Here is a tiny trained network, its code and every weight. The questions are about switching its units off for an input and a class, where a switched-off unit gives its printed mean instead of its output.

import numpy as np


def w(rows, s, z=0):
    codes = np.array(rows[::2]) - 128.0
    scale = np.full(codes.shape[1], s)
    scale[-1] = z or s
    return codes * scale


def norm(h):
    return h / np.sqrt((h * h).mean(-1, keepdims=True) + 1e-5)


def f(y):
    return np.maximum(y, 0)


def log_softmax(a):
    a = a - a.max(-1, keepdims=True)
    return a - np.log(np.exp(a).sum(-1, keepdims=True))


def net(x, mask):
    res = np.array(x, float).reshape(1, 4) / 4 @ E
    u = 0
    for l in range(2):
        y = f(norm(res) @ A[l][:, :-1].T + A[l][:, -1])
        res = res + np.where(mask[u : u + 9], y, B[l][:, -1]) @ B[l][:, :-1]
        u += 9
    return log_softmax(norm(res)[-1] @ U[:, :-1].T + U[:, -1])


A, B = {}, {}
E = w([
[235,192,72,193],'x0',
[2,173,83,226],'x1',
[165,41,179,222],'x2',
[158,211,228,149],'x3',
],0.00044)
A[0] = w([
[129,164,100,93,44],'0.n1',
[117,111,70,118,83],'0.n2',
[95,71,1,110,101],'0.n3',
[182,100,115,86,2],'0.n4',
[210,128,120,119,141],'0.n5',
[161,115,25,161,165],'0.n6',
[131,72,41,85,75],'0.n7',
[100,156,51,63,118],'0.n8',
[38,107,111,123,61],'0.n9',
],0.0032,0.0014)
B[0] = w([
[62,58,47,179,147],'0.n1',
[110,101,211,193,166],'0.n2',
[104,152,233,175,253],'0.n3',
[140,145,177,22,154],'0.n4',
[120,149,101,80,214],'0.n5',
[163,215,100,116,244],'0.n6',
[147,168,252,179,206],'0.n7',
[182,26,91,208,221],'0.n8',
[140,142,125,88,193],'0.n9',
],0.0024,0.0015)
A[1] = w([
[76,101,196,121,129],'1.n1',
[158,217,215,89,203],'1.n2',
[182,12,141,251,155],'1.n3',
[57,96,56,196,137],'1.n4',
[3,237,141,198,87],'1.n5',
[23,32,248,75,2],'1.n6',
[3,72,153,76,93],'1.n7',
[119,165,75,224,91],'1.n8',
[38,245,113,38,117],'1.n9',
],0.0023,0.0013)
B[1] = w([
[214,131,60,164,186],'1.n1',
[13,87,141,180,250],'1.n2',
[108,64,43,121,218],'1.n3',
[156,14,125,17,169],'1.n4',
[167,99,231,27,211],'1.n5',
[149,250,100,122,200],'1.n6',
[199,224,62,182,173],'1.n7',
[138,142,107,51,182],'1.n8',
[181,44,130,241,166],'1.n9',
],0.0022,0.0021)
U = w([
[110,112,202,175,156],'0',
[172,210,71,136,160],'1',
[133,93,171,34,148],'2',
[136,42,25,123,149],'3',
[78,120,100,111,56],'4',
[1,147,50,83,2],'5',
],0.0086,0.0062)

Each question gives the input, the list of numbers given to net, and the class t.
The units are the neurons (one row each of A and B). Each row of codes is followed by its name. A weight is (code - 128) times the scale printed after its matrix; where a second scale follows, it is the last column's (A, B and U).
mask holds one flag per neuron, layer by layer. A switched-off neuron (its flag False) gives its mean, the last column of its row in B, instead of its output. The means were averaged over made-up inputs and are rounded, as every weight is.
A unit's drop is (log p(t) with every unit on - log p(t) with that unit switched off) / (log p(t) with every unit on - log p(t) with every unit switched off).
The circuit of an input: a set's keep is (log p(t) with only the set's units on - log p(t) with every unit switched off) / (log p(t) with every unit on - log p(t) with every unit switched off). Starting from the 12 units with the biggest drops (on a tie, the unit counted first), units are removed one at a time, each time the one whose removal leaves the highest keep (on an exact tie, the one counted first), for as long as the keep stays at least 0.8.
units of the circuit, in order: the units of the circuit, biggest drop first
most important unit: the unit with the biggest drop
k most important neurons: the k neurons with the biggest drops, biggest first
k most important neurons of layer l: the k neurons of layer l with the biggest drops, biggest first
input [-1,5,7,1], class 3: units of the circuit, in order -> (1.n3; 0.n3)
input [-8,-5,-6,-2], class 1: most important unit -> 1.n6
input [5,6,8,6], class 3: 2 most important neurons -> (1.n3; 0.n3)
input [3,6,7,1], class 3: 2 most important neurons -> (0.n3; 1.n3)
input [-5,2,-6,-8], class 0: units of the circuit, in order -> (0.n3; 0.n7)
input [-5,6,-5,-6], class 0: 2 most important neurons -> (0.n3; 0.n7)
input [-8,7,-7,-6], class 1: 4 most important neurons of layer 1 -> (1.n7; 1.n6; 1.n2; 1.n1)
input [-1,8,0,4], class 2: units of the circuit, in order -> (1.n5; 0.n3)
input [-6,2,-3,5], class 1: 2 most important neurons -> (0.n6; 1.n7)
input [0,-6,8,4], class 3: units of the circuit, in order -> (0.n3; 1.n3)
input [4,-7,-3,-7], class 0: 3 most important neurons -> (0.n7; 1.n2; 0.n3)
input [4,8,-2,-7], class 2: 3 most important neurons of layer 1 -> (1.n5; 1.n4; 1.n8)
input [6,8,0,-4], class 2: 3 most important neurons -> (1.n5; 1.n4; 1.n8)
input [2,-3,-6,-1], class 3: most important unit -> 0.n8
input [-3,-5,-6,-8], class 0: units of the circuit, in order -> (0.n7; 0.n3)
input [1,3,-8,5], class 3: units of the circuit, in order -> (0.n3; 1.n9)
input [7,4,-5,-7], class 0: units of the circuit, in order -> (0.n3; 1.n5)
input [-2,8,2,-4], class 2: 2 most important neurons -> (1.n5; 1.n4)
input [-6,3,-8,1], class 3: 4 most important neurons of layer 0 -> (0.n7; 0.n8; 0.n3; 0.n1)
input [-5,-1,-2,-7], class 0: 2 most important neurons -> (0.n7; 0.n3)
input [-4,5,-7,-4], class 3: units of the circuit, in order -> (0.n8)
input [-6,2,-6,-3], class 1: 2 most important neurons of layer 1 -> (1.n6; 1.n7)
input [1,-2,-7,5], class 3: 2 most important neurons -> (0.n3; 0.n7)
input [-8,-6,-1,1], class 1: 3 most important neurons -> (1.n6; 1.n7; 1.n5)
